Here is a tiny trained network, its code and every weight. The questions are about switching its units off for an input and a class, where a switched-off unit gives its printed mean instead of its output.

import numpy as np


def w(rows, s, z=0):
    codes = np.array(rows[::2]) - 128.0
    scale = np.full(codes.shape[1], s)
    scale[-1] = z or s
    return codes * scale


def f(y):
    return np.maximum(y, 0)


def log_softmax(a):
    a = a - a.max(-1, keepdims=True)
    return a - np.log(np.exp(a).sum(-1, keepdims=True))


def net(x, mask):
    res = np.array(x, float).reshape(1, 6) / 4 @ E
    y = f(res @ A[0][:, :-1].T + A[0][:, -1])
    res = res + np.where(mask, y, B[0][:, -1]) @ B[0][:, :-1]
    return log_softmax(res[-1] @ U[:, :-1].T + U[:, -1])


A, B = {}, {}
E = w([
[53,156,163,163,82],'x0',
[117,65,157,12,33],'x1',
[107,192,129,11,224],'x2',
[179,136,68,78,145],'x3',
[206,233,154,134,91],'x4',
[89,172,5,79,72],'x5',
],0.011)
A[0] = w([
[183,172,152,134,104,193],'n0',
[105,207,213,105,71,127],'n1',
[108,110,104,55,146,131],'n2',
[165,55,86,107,104,253],'n3',
[54,192,55,50,120,189],'n4',
[121,11,128,124,59,52],'n5',
[132,127,156,94,44,239],'n6',
[96,106,160,95,221,181],'n7',
[107,181,27,181,151,106],'n8',
[129,154,81,151,57,89],'n9',
[69,22,130,236,114,196],'n10',
[234,135,135,178,137,209],'n11',
[68,79,91,38,106,146],'n12',
[33,129,119,125,112,140],'n13',
[160,145,36,150,48,167],'n14',
[105,169,50,91,137,114],'n15',
[134,59,122,75,143,244],'n16',
[169,205,203,97,115,187],'n17',
[66,143,187,194,160,117],'n18',
[171,107,165,155,184,189],'n19',
[178,101,85,161,85,65],'n20',
],0.012,0.0067)
B[0] = w([
[139,163,172,87,142,192],'n0',
[49,96,205,87,141,192],'n1',
[120,100,66,126,156,201],'n2',
[183,117,108,127,83,217],'n3',
[82,153,53,100,148,251],'n4',
[135,42,117,144,61,203],'n5',
[79,110,151,63,100,219],'n6',
[202,120,73,161,144,208],'n7',
[124,234,125,165,151,196],'n8',
[139,158,170,88,89,174],'n9',
[133,112,187,253,106,253],'n10',
[193,132,145,107,136,213],'n11',
[128,105,73,120,114,234],'n12',
[39,136,104,188,99,183],'n13',
[128,181,137,108,70,213],'n14',
[132,161,74,147,155,201],'n15',
[164,68,77,113,111,219],'n16',
[93,87,171,58,191,208],'n17',
[96,107,139,174,180,199],'n18',
[185,115,142,145,160,192],'n19',
[185,162,187,108,73,166],'n20',
],0.011,0.016)
U = w([
[85,93,24,108,183,141],'0',
[25,91,171,74,116,150],'1',
[168,85,178,94,240,96],'2',
[49,243,91,138,175,93],'3',
[178,172,156,90,74,25],'4',
[194,85,82,151,174,255],'5',
[97,34,110,156,50,37],'6',
[112,103,184,250,172,142],'7',
],0.011,0.0034)

Each question gives the input, the list of numbers given to net, and the class t.
The units are the neurons (one row each of A and B). Each row of codes is followed by its name. A weight is (code - 128) times the scale printed after its matrix; where a second scale follows, it is the last column's (A, B and U).
mask holds one flag per neuron, in row order. A switched-off neuron (its flag False) gives its mean, the last column of its row in B, instead of its output. The means were averaged over made-up inputs and are rounded, as every weight is.
A unit's drop is (log p(t) with every unit on - log p(t) with that unit switched off) / (log p(t) with every unit on - log p(t) with every unit switched off).
The circuit of an input: a set's keep is (log p(t) with only the set's units on - log p(t) with every unit switched off) / (log p(t) with every unit on - log p(t) with every unit switched off). Starting from the 12 units with the biggest drops (on a tie, the unit counted first), units are removed one at a time, each time the one whose removal leaves the highest keep (on an exact tie, the one counted first), for as long as the keep stays at least 0.8.
circuit, biggest first: the units of the circuit, biggest drop first
k most important neurons: the k neurons with the biggest drops, biggest first
drop of u: that unit's drop, to one decimal
input [0,-7,-2,-4,5,3], class 3: circuit, biggest first	[n8]
input [-6,-6,0,-6,3,-3], class 2: 3 most important neurons	[n11 n10 n13]
input [-5,7,-7,1,5,-6], class 4: 3 most important neurons	[n11 n20 n0]
input [-8,7,7,-6,0,-4], class 5: 2 most important neurons	[n7 n4]
input [7,5,7,-6,-5,-7], class 7: circuit, biggest first	[n7 n18]
input [2,7,-7,-4,5,7], class 1: circuit, biggest first	[n6 n1]
input [3,-4,3,8,-5,3], class 3: 3 most important neurons	[n8 n5 n17]
input [0,5,4,8,7,-2], class 2: 3 most important neurons	[n13 n17 n5]
input [0,5,8,3,4,-3], class 0: 4 most important neurons	[n4 n2 n10 n11]
input [-5,4,-6,-5,8,-4], class 4: 4 most important neurons	[n11 n20 n18 n2]
input [6,3,-3,7,3,2], class 4: 3 most important neurons	[n14 n18 n9]
input [-8,4,-4,-5,2,7], class 4: 2 most important neurons	[n14 n20]
input [8,0,2,2,-6,6], class 3: 2 most important neurons	[n8 n13]
input [8,-8,8,-8,-1,-1], class 7: circuit, biggest first	[n18]
input [8,1,-2,2,-8,-4], class 7: 2 most important neurons	[n10 n18]
input [-3,-1,-2,2,-8,1], class 6: drop of n5	0.1
input [-2,4,-2,-7,-3,-7], class 7: drop of n18	0.1
input [5,4,1,-5,5,6], class 1: drop of n14	0.0
